Below is a small trained network, with its code and all its weights. Each question gives an input and a class and asks what happens when units are switched off, that is, made to give their printed mean instead of their output.

import numpy as np


def w(rows, s, z=0):
    codes = np.array(rows[::2]) - 128.0
    scale = np.full(codes.shape[1], s)
    scale[-1] = z or s
    return codes * scale


def norm(h):
    return h / np.sqrt((h * h).mean(-1, keepdims=True) + 1e-5)


def f(y):
    return y / 2 * (1 + np.tanh(0.7978845608 * (y + 0.044715 * y**3)))


def log_softmax(a):
    a = a - a.max(-1, keepdims=True)
    return a - np.log(np.exp(a).sum(-1, keepdims=True))


def net(x, mask):
    res = np.array(x, float).reshape(1, 8) / 4 @ E
    u = 0
    for l in range(3):
        y = f(norm(res) @ A[l][:, :-1].T + A[l][:, -1])
        res = res + np.where(mask[u : u + 11], y, B[l][:, -1]) @ B[l][:, :-1]
        u += 11
    return log_softmax(norm(res)[-1] @ U[:, :-1].T + U[:, -1])


A, B = {}, {}
E = w([
[126,129,126],'x0',
[52,88,109],'x1',
[131,130,129],'x2',
[127,129,129],'x3',
[129,127,127],'x4',
[86,254,126],'x5',
[53,159,235],'x6',
[129,128,129],'x7',
],0.007)
A[0] = w([
[93,202,147,56],'L0N0',
[186,95,76,161],'L0N1',
[132,52,112,135],'L0N2',
[102,189,11,53],'L0N3',
[81,91,177,87],'L0N4',
[157,135,121,83],'L0N5',
[78,70,131,135],'L0N6',
[48,119,58,253],'L0N7',
[156,114,206,102],'L0N8',
[151,110,191,158],'L0N9',
[89,177,27,49],'L0N10',
],0.012,0.0031)
B[0] = w([
[171,230,131,204],'L0N0',
[121,254,91,218],'L0N1',
[153,146,28,201],'L0N2',
[146,35,210,228],'L0N3',
[74,173,206,190],'L0N4',
[31,216,228,122],'L0N5',
[73,150,1,193],'L0N6',
[68,28,132,255],'L0N7',
[78,66,165,181],'L0N8',
[111,57,250,186],'L0N9',
[224,32,185,203],'L0N10',
],0.0059,0.0042)
A[1] = w([
[45,107,89,196],'L1N0',
[82,144,215,251],'L1N1',
[127,51,138,56],'L1N2',
[110,183,143,149],'L1N3',
[137,70,151,115],'L1N4',
[231,185,103,185],'L1N5',
[98,189,144,33],'L1N6',
[85,133,180,26],'L1N7',
[183,98,76,195],'L1N8',
[7,168,152,120],'L1N9',
[77,191,193,203],'L1N10',
],0.011,0.0011)
B[1] = w([
[70,172,125,193],'L1N0',
[166,44,99,253],'L1N1',
[130,89,174,182],'L1N2',
[209,141,63,155],'L1N3',
[106,65,157,170],'L1N4',
[134,205,224,224],'L1N5',
[254,88,60,150],'L1N6',
[121,188,60,176],'L1N7',
[201,179,145,186],'L1N8',
[112,138,79,229],'L1N9',
[206,67,55,228],'L1N10',
],0.0056,0.0049)
A[2] = w([
[99,183,13,2],'L2N0',
[109,95,111,142],'L2N1',
[249,134,181,140],'L2N2',
[219,236,122,122],'L2N3',
[93,204,158,53],'L2N4',
[58,88,72,181],'L2N5',
[120,254,114,116],'L2N6',
[131,182,148,117],'L2N7',
[142,97,125,42],'L2N8',
[81,197,64,41],'L2N9',
[77,108,97,107],'L2N10',
],0.0077,0.0014)
B[2] = w([
[116,92,60,170],'L2N0',
[107,203,233,148],'L2N1',
[84,154,151,249],'L2N2',
[147,163,173,253],'L2N3',
[170,152,130,116],'L2N4',
[111,254,105,196],'L2N5',
[174,107,160,172],'L2N6',
[118,113,150,132],'L2N7',
[155,152,143,128],'L2N8',
[139,103,46,141],'L2N9',
[146,192,168,148],'L2N10',
],0.0063,0.0041)
U = w([
[201,224,147,189],'0',
[110,33,191,166],'1',
[96,160,30,236],'2',
[3,130,98,19],'3',
[175,218,194,3],'4',
],0.013,0.0037)

Each question gives the input, the list of numbers given to net, and the class t.
The units are the neurons (one row each of A and B). Each row of codes is followed by its name. A weight is (code - 128) times the scale printed after its matrix; where a second scale follows, it is the last column's (A, B and U).
mask holds one flag per neuron, layer by layer. A switched-off neuron (its flag False) gives its mean, the last column of its row in B, instead of its output. The means were averaged over made-up inputs and are rounded, as every weight is.
A unit's drop is (log p(t) with every unit on - log p(t) with that unit switched off) / (log p(t) with every unit on - log p(t) with every unit switched off).
The circuit of an input: a set's keep is (log p(t) with only the set's units on - log p(t) with every unit switched off) / (log p(t) with every unit on - log p(t) with every unit switched off). Starting from the 12 units with the biggest drops (on a tie, the unit counted first), units are removed one at a time, each time the one whose removal leaves the highest keep (on an exact tie, the one counted first), for as long as the keep stays at least 0.8.
units of the circuit, in order: the units of the circuit, biggest drop first
unit that matters most: the unit with the biggest drop
k most important neurons: the k neurons with the biggest drops, biggest first
k most important neurons of layer l: the k neurons of layer l with the biggest drops, biggest first
drop of u: that unit's drop, to one decimal
input [4,1,5,-5,8,-2,6,-5], class 3: 3 most important neurons => [L0N10; L0N6; L0N3]
input [3,1,5,-7,-5,3,-5,-1], class 1: units of the circuit, in order => [L0N3]
input [1,-2,-3,-7,7,-5,-8,6], class 0: units of the circuit, in order => [L1N5; L0N1; L0N7]
input [5,8,-6,-5,-3,3,-1,-3], class 1: 4 most important neurons => [L0N10; L0N3; L0N1; L0N7]
input [2,0,-4,0,1,-3,-5,2], class 0: 2 most important neurons => [L1N5; L1N8]
input [2,0,5,-6,-6,-2,-1,-3], class 0: 2 most important neurons => [L0N7; L1N5]
input [5,1,-8,6,0,-1,8,-7], class 3: 2 most important neurons => [L0N10; L0N1]
input [0,2,0,6,-3,-7,6,5], class 3: 3 most important neurons of layer 0 => [L0N6; L0N10; L0N3]
input [0,8,-4,6,0,-4,-1,-6], class 2: 2 most important neurons => [L0N6; L0N2]
input [-3,-7,-7,1,4,-3,1,1], class 1: 3 most important neurons of layer 0 => [L0N9; L0N8; L0N0]
input [-8,-6,6,1,-3,6,-8,-4], class 4: 2 most important neurons => [L1N5; L0N3]
input [0,-2,-7,0,3,-7,-2,-6], class 0: 3 most important neurons of layer 0 => [L0N1; L0N7; L0N2]
input [5,1,-4,8,4,5,-4,-6], class 1: drop of L0N3 => 0.1
input [-4,4,-4,4,8,-3,6,0], class 3: unit that matters most => L0N6
input [-5,7,-8,-6,0,-5,6,0], class 3: drop of L1N9 => 0.0
input [7,7,-2,-6,2,7,-6,0], class 1: drop of L0N10 => 0.1
